The same points and some others measured another way (B), then each row and its match in B
B (72 x 32)
[[-441   87  311  -10 -159   29 -199  227 -201 -156  -70 -105 -142  -32
  -229 -279  513  281 -416  268  -15  158  272  -27 -246 -395 -107   93
  -157  356  373  -82]
 [-140  151  107  -77   36  216 -150  125  218  122   43  -31  -89 -275
   -58 -237  125  307 -143 -139  -64 -107  197   80 -162 -187 -356 -280
  -155  340  267 -206]
 [  24  168  -59 -130  214  -24 -220  -42  186  157   50   41  -86 -243
   148 -140  148  196   14    8 -189    5 -130   -1   95   58  137 -189
   -65  198  102  -68]
 [ -66  -13  -52  -57   17 -523 -147  103 -387 -345 -242   45   35  148
   138  320  152 -315  194  382  346  299 -463 -178    5  534  361  215
    68   -2 -213  -89]
 [ 350 -114 -235   75 -488 -336  135   46 -240 -178 -378  -75   24  248
   133  441 -611 -520  239  -65   67   82 -151 -140  -32  673 -258  140
   204  -45 -404 -401]
 [  13   58 -191 -125  -16  -96  -75  -22  149   70   -4 -120   78 -320
    79 -162   85   71   31  -58   -7   -7  -55 -174  100  135   88  -54
   119  120  -61  -26]
 [ 147  -13  158  113 -208  179  -77   91  -72   82   74  277 -196 -379
    66   92 -229  102  395 -493   97 -269 -196  223 -266  -77 -362  -71
  -100 -124   40   13]
 [ 259   -7 -276  -38 -417  -93  171   69   74  -18 -275 -210   85   67
    37  118 -506 -284   17 -181  -10  -27  198 -100  -37  447 -505  -76
   161  193 -246 -490]
 [-284  -57  169   59 -264  245  -75  184   30    9  154  -12   23 -745
  -182 -301  237  361  109 -415  346 -266   53  -96 -314 -434 -305   13
    39  -22  173  250]
 [ -31   26 -102  -37  158 -234 -297  -82   79   55  -66 -102   -5 -201
   156   64  109   65   -4  188 -146  142 -335 -313  119  257  371 -102
   104  114    5    1]
 [-235    3  272   89 -349   89 -108  192 -207 -111  -79  -35 -177  -96
  -196 -143  177  180 -194  -21  -18   13  223   23 -293 -331 -294  103
   -89  183  245  -75]
 [-220   50  299   56 -106   21 -233  118 -240  -67   44  141 -231 -200
   -62 -128  345  246  -16   19  -16   26  -76   86 -201 -330   46  121
  -149   58  254  136]
 [ 223   67 -273  -77   33  262  -62 -118  605  431  155 -112   77 -719
   139 -220 -308  275  169 -574 -202 -352  -11 -127   83   64 -283 -430
   134  112  -18  -75]
 [ -81   70  -45  -42 -257  153  -38   52  214  130  -54 -267  -17 -229
  -121 -320   24  225 -314 -117 -253  -51  381 -131  -61 -178 -319 -132
    45  338  172 -210]
 [ -84  114  105  -69 -118  203  -46  147   51   48   92   91  -90 -369
   -54 -249  128  237   66 -281  117 -175  137  179 -181 -237 -341  -73
  -125  143  146  -47]
 [-227  253   24 -295  305   64 -116  175  144  -11  162  131   34 -413
    20 -369  514  290   79  -43  370  -73   15  191  -50 -120  -48 -144
  -193  255  146  -25]
 [ -82 -101   64   89 -367  -90  -31  139 -233 -152  -87  -11  -18 -252
   -65   44   11  -38  147 -134  240  -23 -104 -132 -195    5 -119  182
   100  -73  -55   56]
 [-102   46  127   -2 -178   94  -66  162  -55  -33   12   63  -81 -287
   -57 -119   89  138   65 -198  144 -111   45   85 -209 -145 -273  -15
   -77   88  108  -48]
 [  64 -206 -249   86 -611 -469  127   74 -354 -330 -414 -292  154  165
   -17  286 -276 -482   21  156  199  231  -83 -454  -18  538  -17  351
   370  -40 -382 -209]
 [ -66 -168   34  215 -728 -159    6   61 -271 -149 -351 -376  -78  191
  -182   48 -192 -132 -382  142 -330  192  281 -370 -150   -1 -211  255
   224  168   20 -222]
 [ -60 -235  130  243 -631 -165   16  149 -488 -269 -158   25  -59 -214
   -98  193  -95 -154  252 -172  292  -18 -216 -185 -282   -7 -108  402
   183 -270 -130  173]
 [-257   59  198  -38  133 -161 -270  126 -236 -163   36  174  -96 -250
    29  -10  443  147  133  157  271   98 -339  -13 -119  -51  273   93
  -109   17  127  163]
 [ -40   99  -26  -94 -334   -2  101  217  -42 -125 -226 -155    2  141
  -114  -98  -77  -83 -203    4   71   47  409   59 -166  102 -534  -29
   -45  366   18 -484]
 [ -18 -162  134  207 -175  -52 -233  -29 -190   22  128  195 -119 -645
    88  113   47  155  447 -322  131 -154 -559 -172 -135 -126  264  166
   128 -373  -19  479]
 [-166  153  186  -98  236   83 -246  142   37   19  124  217 -106 -361
    47 -104  300  274  152  -95  218  -90 -185  172 -161 -108  -57 -177
  -221  144  203    4]
 [-271  112  355  -11  -87  279 -121  301  -70  -63   82  184 -169 -317
  -156 -174  233  310   25 -246  309 -186  150  293 -418 -372 -523 -118
  -291  198  309  -97]
 [-256   62   23  -70  -18 -116 -220    3  -26  -15   26 -139  -27 -298
   -45 -328  496  264 -216  207 -125  137   -9 -230   63 -218  348  119
    69  164  163  174]
 [-288  -38  163    8 -128  -83 -143  176 -259 -198   59  100   -4 -445
   -72 -118  422  144  184  -49  432  -18 -214  -80 -195 -187  109  221
    10  -95   56  276]
 [ 206   -6  -24   28   18 -429 -175    7 -360 -193 -186  249 -132  149
   273  480 -154 -329  411  148  131  172 -621   11   13  563  294  128
    -3 -140 -228  -95]
 [ -23  -37  -69   28 -342  -97  -33   26  -62  -34 -128 -183  -14 -136
   -38 -107    4   10 -124    7 -137   58   93 -220  -22    1  -32  119
   143  108  -13  -58]
 [-170  228   75 -184   39   76  -70  202   93  -39  -91  -65  -52   53
   -76 -223  199  138 -265  112   30   51  339  153 -133  -24 -385 -197
  -212  489  208 -430]
 [ -84  -26   40    1 -300  213   55  188   59    4   77   21   58 -598
  -102 -178  -15  162  226 -497  391 -292   91   29 -274 -177 -489  -33
    30  -11   17   28]
 [ 177  209   96  -98  406   31 -257   64   94  117   67  393 -203 -144
   272  233 -123   67  409 -192   98 -127 -425  363 -100  289 -137 -379
  -306  110   59 -228]
 [-189  147   53 -180  213  -96 -166  134  -44  -87   93  155   -3 -344
    65 -166  446  159  181   29  357    6 -210   83  -39   -2  144   -1
  -105   90   57   76]
 [  84 -234  -12  236 -754 -180   73   66 -362 -183 -267 -154  -56  -18
   -83  185 -312 -246   51 -123  -34   37  -15 -276 -175  108 -189  350
   265 -133 -177  -31]
 [ 113   21 -183 -100 -159 -299   20   56 -158 -154 -175  -10   46   11
   121  108  -59 -243  176   59  169  104 -164  -75   51  406   56  133
   105   20 -230 -162]
 [ -46  225   14 -216  385   15 -189  122  166   43   77  192  -20 -275
   140  -50  183  149  206  -57  269  -67 -188  201  -61  179  -98 -301
  -209  231   75 -185]
 [ 108 -151  -39  160 -414 -313  -42   53 -328 -202 -291  -59  -47  108
    57  370 -300 -312  131   56   45  134 -257 -232 -100  400  -25  192
   168  -66 -199 -158]
 [-108  244   92 -240  222 -162 -114  206 -183 -195  -35  254  -89   62
    87  -34  358  -18  136  193  340  115 -111  305  -74  166   10    7
  -257  224   49 -208]
 [ -98  156   48 -158  -59   84   -2  211   27  -61  -19   48  -24 -145
   -46 -182  136  101    8 -110  232  -73  197  204 -167  -33 -392  -95
  -148  262   86 -264]
 [  19   29  105   30  -64 -109 -161   57 -199  -66  -28  185 -157 -136
    91   93   64   15  218  -39   42   13 -268   71  -97   58   72   82
   -63  -39   19   28]
 [  18  -93  278  312 -303 -155 -334  -44 -320  -22 -244  -37 -371  272
    21  330 -194   -9 -205  223 -597  216 -193 -160 -158   13   74   65
   -28  100  207 -141]
 [  50 -168 -118  155 -434 -301  -96  -66 -197  -79 -237 -242   -8  -39
    21  146 -152 -162  -54  109 -225  168 -167 -444   36  223  198  229
   306  -42 -141    8]
 [  90  -47   59  175 -121  228 -244 -102  276  328   83  -65 -160 -524
    54  -24 -246  316   40 -388 -403 -224 -132 -177 -102 -152 -170 -279
    56   37  183   49]
 [-252   53  228   99 -337  287 -172   62  126  164   -8 -268 -193 -219
  -244 -416  187  457 -536  -55 -518  -34  492 -111 -193 -580 -326  -95
   -56  385  439  -94]
 [ 585  -60   32  229 -157 -452 -189  -97 -505 -117 -351  395 -384  570
   422  909 -736 -568  528   78 -311  184 -752  187  -14  803  139   94
   -73 -228 -294 -329]
 [-109  158  222  -66   99  133 -165  187  -23  -12   60  226 -168 -191
    11  -64  163  197  114 -130  174 -100  -39  298 -236 -111 -289 -162
  -277  187  205 -143]
 [ -14  184  272   22   53   84 -292   26  -47  116  -21  137 -375  120
    62  -53  107  245 -193  116 -501   76   32  235  -96 -191  -46 -136
  -285  297  348 -194]
 [-245  176  133 -158   96 -109 -159  177 -144 -147  -35   72  -83  -16
   -29 -182  451  128 -102  237  160  139   32  110  -85  -65   45   39
  -174  266  165 -117]
 [-152  267    2 -274  359  -65 -187  112  110  -10   47   94  -27 -135
    92 -200  403  169  -33  163  141   79  -39  143   32   86   66 -179
  -198  339  135 -185]
 [ -34  133 -168 -183   89   -1  -73   63  279   85  -40 -142  107 -246
    50 -148   17   95  -54  -67   68  -33   84 -105   22  206 -202 -270
    10  317    9 -278]
 [-106  244  145 -169  294   62 -236   84   32   61  153  252 -173 -266
    97 -218  398  295   98   -9   37  -34 -116  277  -42 -157   89 -124
  -263  174  226    5]
 [ 145 -125   22  208 -365 -261 -125    4 -256 -112 -323  -96 -142  245
    71  427 -406 -258   -4  105 -232  163 -197 -221 -113  392  -86   64
   102   48  -86 -281]
 [ 112 -117 -311  -12 -208 -494  -76 -120 -169 -120 -189 -170  117 -126
   170  138    4 -259  154  189  -16  215 -390 -462  234  453  534  287
   363 -134 -327  117]
 [ -95  -36 -110  -39 -368 -336   32  104 -255 -257 -279 -232   73  131
   -55   13   80 -217 -147  262  104  237   76 -270   -5  249   24  253
   168  157 -132 -192]
 [-145   90   95  -85  -28 -115 -141   76 -207 -102   56  138 -112 -224
    22 -199  423  142   78   77   92   66 -127   70  -26 -165  236  195
   -69   19   87  167]
 [-274   59  208   91   25  165 -414 -104  181  269  143 -166 -220 -447
   -72 -395  414  587 -391   67 -615   22   48 -242  -15 -556  266 -108
    -8  236  462  242]
 [-193 -195  337  304 -657   28  -69  203 -449 -221 -157  -28 -193 -115
  -218  101  -47   15  -32 -131   90  -11   44 -114 -430 -280 -336  283
    40  -68  137   50]
 [-128  186   71 -169  285   39 -193  145  123   17   55  136  -35 -262
    70  -79  231  183  100  -42  228  -53 -115  142 -108   63 -133 -254
  -199  250  131 -167]
 [  81  235   12 -193  289 -111 -169   66   -7    2   11  261 -133  -27
   207   27  136   23  207   49   61   37 -227  276   26  215   58 -133
  -225  170   33 -195]
 [ -76  103  -97 -122  134  -84 -192  -14  179   87    4 -115   25 -269
    74 -151  185  168  -77   75  -97   50  -71 -183   84   90  142 -141
    40  225   69  -63]
 [  24 -121  -35  134 -443 -205  -29   60 -230 -142 -234 -136  -29    7
   -24  168 -192 -184    9   11  -17  100  -63 -237 -106  203  -94  171
   171   10 -115 -126]
 [-230  186   28 -219  175   67  -98  183  136  -14  107   46   48 -417
   -24 -315  400  251   38  -77  341  -79   49   93  -96 -102 -132 -137
  -125  238  134  -52]
 [-249  267  134 -266  275  -58 -134  268  -89 -172   11  187  -41  -40
     6 -162  471  116   29  168  418   75   23  296 -136   27 -121  -87
  -293  328  145 -231]
 [-192  214 -227 -338  281 -138 -109   40  242   27   79 -138  171 -372
    61 -432  533  197  -93  166  167   82   33 -142  205   64  278  -64
    43  299    9   -4]
 [ 305  130  100   31  285   64 -294  -59   90  230   92  404 -292 -230
   309  275 -270  103  460 -303 -175 -172 -522  297  -57  210  -29 -324
  -225  -41   64  -87]
 [ 251   52  -91   53  -34  -50 -229 -194  160  270  -49  -56 -202  -91
   189   34 -222  100  -46  -37 -649   29 -151 -120  149  125  162 -153
    61  120   62 -102]
 [ 288  -73   96  213 -441  -20  -41    8 -235    9 -165  140 -259   63
    90  307 -484 -157  214 -245 -250  -72 -143   98 -175  135 -291   71
   -12  -84  -52 -182]
 [ 357  -90    3  182 -367  -88  -26  -28 -214   22 -112  200 -205  -87
   171  337 -495 -198  419 -337 -116 -112 -327   79 -104  253 -158   87
    52 -214 -173  -56]
 [  -7  -34 -108   10 -284 -305  -41   29 -191 -155 -245 -185   13   98
    16   79  -17 -180  -90  201  -52  205  -49 -265   25  273  101  172
   168  108 -113 -160]
 [-296  -43   42  -19 -207 -188  -76  188 -207 -246 -124 -133   86 -182
  -114  -62  286   -6  -55  132  347  116  -35 -233 -155   28   -6  166
    86  104    1   -2]
 [ 420  -44  -21  241  -51  -17 -358 -339  119  404   19   79 -354 -211
   308  239 -435  137  158 -201 -901  -48 -469 -146  157   94  325 -147
    86 -125   68  103]]
Rows of B count from 0, top down.

[-102  -67 -167  -39  -57  -45   37  227 -168   -9 -190 -167  219  -17
 -362  -98 -261  187  206  226 -309  -86   56   16  -97  134  -64  -50
  113   28  -65   68]  50
[-134   13 -120  -90 -108   38   30  -71   -5   39   57   42   17   36
  -83   51   -7 -125   42  -46    5  -10   -4   92    6   69  127  -43
  -82  -78  -56   33]  63
[-131  -20   76   57  230   56   82  -10  325    9  185  166  -52   55
  162  240    0 -184  -29 -189  286   68  -14   65 -148    0    5  -43
 -297  260 -175   59]  4
[-13 -59  40 -25  70  27 -69  53  65 -76  30 -43  15  14 121  28 -46  83
  88  39 -10 -73 -71  25 -24 -31 -93   1  17  32 -49  60]  42
[ -37  -87  -18   -9  118   39  -42   22   59 -190   12  -95  -37   48
  177  -20  -53   84   86   64    5   -9 -102   49 -108   37  -71   59
   43    4  -92  170]  9
[-151  -25 -198  -69  -24    3   42   64  -48  -24   -1  -49   73   59
 -160  -45 -121  -70  140  121 -100  -33   16   46  -36  116  101  -30
   47   32  -39  105]  35
[ -13  -31    1  -76  -57   -5  -49   86  -84  130   13  -18   72  -44
 -176   21  -60   63   83   22 -132 -126   36   -4   83   72    2  -48
   86   16   32  -56]  34
[-135   78  -38  -37  -47   51  -17   11   76   95   28   18  114   39
  -76   80  -97  -39   67   27   -4  -89  -62   48  -27  -14  -14  -73
 -150   49  -81   -8]  18
[-149   65 -194  -59  -93   49  -65   49 -130  -60 -139 -223  155   71
 -152 -161 -220  141  170  277 -238 -119 -143   36  -88  104  -42   27
  100  -97  -67  146]  64
[ -75  -75   77   19  104   10   43   73  253  -32  103  144   37   20
  135  209   -7  -86   58 -109  165    3   20   64  -62 -141  -77 -114
 -250  172 -126  -16]  30
[  -1  -79 -147 -173 -252  -68   -7  132 -380  219 -100  -83  136 -108
 -543  -92 -101  115  132   76 -381 -148  173   -8  171  235  134  -60
  288 -132  126  -99]  25
[ -2 -96  68  -2 103  -4 -13 120  65  -4  30   4  32 -25   5  83 -59  77
  72 -20 -12 -54  23   7 -32  10 -85 -34  -6 122 -56  14]  1
[-106   87  -20  -32   49   88  -64  -65   55   79   95  -28   -9   53
   20   28  -55  -44   12   17   35  -81 -125   22  -22  101   36   33
  -18   50  -46   65]  62
[-108   44  -94  -38   16   82  -73  -48  -16 -103  -18 -152   12   80
   68  -88 -109   70   80  137  -61  -62 -176   53  -97   99  -21   76
   53  -74  -85  172]  53
[-60 -70 -45 -61 -14   1  20  43 -11  16  37  16  22  -6 -84  51 -31 -18
  69 -28 -36 -29  39  47  -1  71  44 -33   0  11 -35  21]  37
[  83 -341   -3  -65   -6 -110   60  182  -68 -235  -57    7   -5  -87
    9   40   27  132  154  -59 -106   48  177   73    0  -30  -58  -56
   94  -78  -38   36]  47
[  13  -53   55  -45  111   41  -19  -33  -61  129  112   -9 -121  -44
  -79   44   11   22  -58 -137    0  -20   16    1    6  282   98   89
  138   45    6   38]  6
[ 108 -141  209   50  303   28  -82   98   86  -72   69  -73 -105  -49
  196   62  -28  222   -3  -65   36  -40  -52  -31  -88  106 -170  103
  126  160  -58   88]  43
[ -93 -105 -164  -93  -58   13   71  -76 -108 -103    7  -34  -78   18
  -77  -22    4  -50   32  -66  -38   85   30  115  -62  224  170   54
   59 -162  -71  146]  28
[-147   11 -208 -120 -182   37   21  -89 -110  -30  -19  -45   25   54
 -124  -49  -42  -75   78   33  -86   -9  -33  109  -12  125  151   -3
    3 -199  -51   95]  3
[ -91   92  -50  -94 -107   65  -92  -43  -28  132   56  -21   59   32
  -74    5  -46  -32   62   59  -62 -143  -88   21   78   28   45  -28
   11  -44   13  -18]  70
[ -48   48  -27  -89  -52   49  -74  -24  -93  157   61  -40   10   -3
 -135   -9  -39    8   32   21  -94 -126  -45    2   82  149   76   14
  110  -20   38   -8]  16
[  -5 -153  -81  -70   14  -34   52   85 -193   15  -35  -77  -26  -63
 -246  -36  -64   98   57  -29 -167   10  118   28  -29  288   90   48
  203  -28   -6   75]  68
[ -31 -129 -207 -147 -168  -50   13   78 -325  -12 -101 -141   52  -40
 -334 -149  -87  102  148  113 -313  -54   99   37   59  243  131   19
  292 -186   57   66]  40
[ 128 -194  163  -30   20  -69  -86  250   -8  -44  -59  -31  114 -106
    7   64  -54  273  158   41 -157 -150   71  -24   71 -153 -244  -97
   88   54   10  -94]  44
[-41 -40  16 -41  18  12 -20  54  34  32  47  17  35  -5 -23  67 -40  12
  69 -15 -16 -67   3  25  10  14 -20 -42 -18  53 -37   0]  61
[ -68  185  204   35  282  166 -126 -144  272  262  319   95 -144   64
  213  175   27 -147 -148 -154  286 -109 -198  -43    5  119   28   78
 -101  291  -30    4]  31
[ -58 -167  -67  -18  137   -2  109   -9  -12 -102   56    5 -129   -5
  -27   46   -1  -40  -10 -142   48  130   76   83 -136  269  124   76
   42   19 -101  162]  32
[ -13 -355  -98  -50   56  -82  216   27  -45 -256   15   84 -156  -54
  -19   99   84  -58   26 -256   53  251  230  156 -135  206  154   15
   -9  -98 -133  150]  45
[  35  -80   61  -89  -71  -16  -61   68  -34   91   59   47   34  -59
  -60   74   22   38   77  -46  -70 -118   56   10  131  -31  -12  -77
   49  -12   45  -97]  10
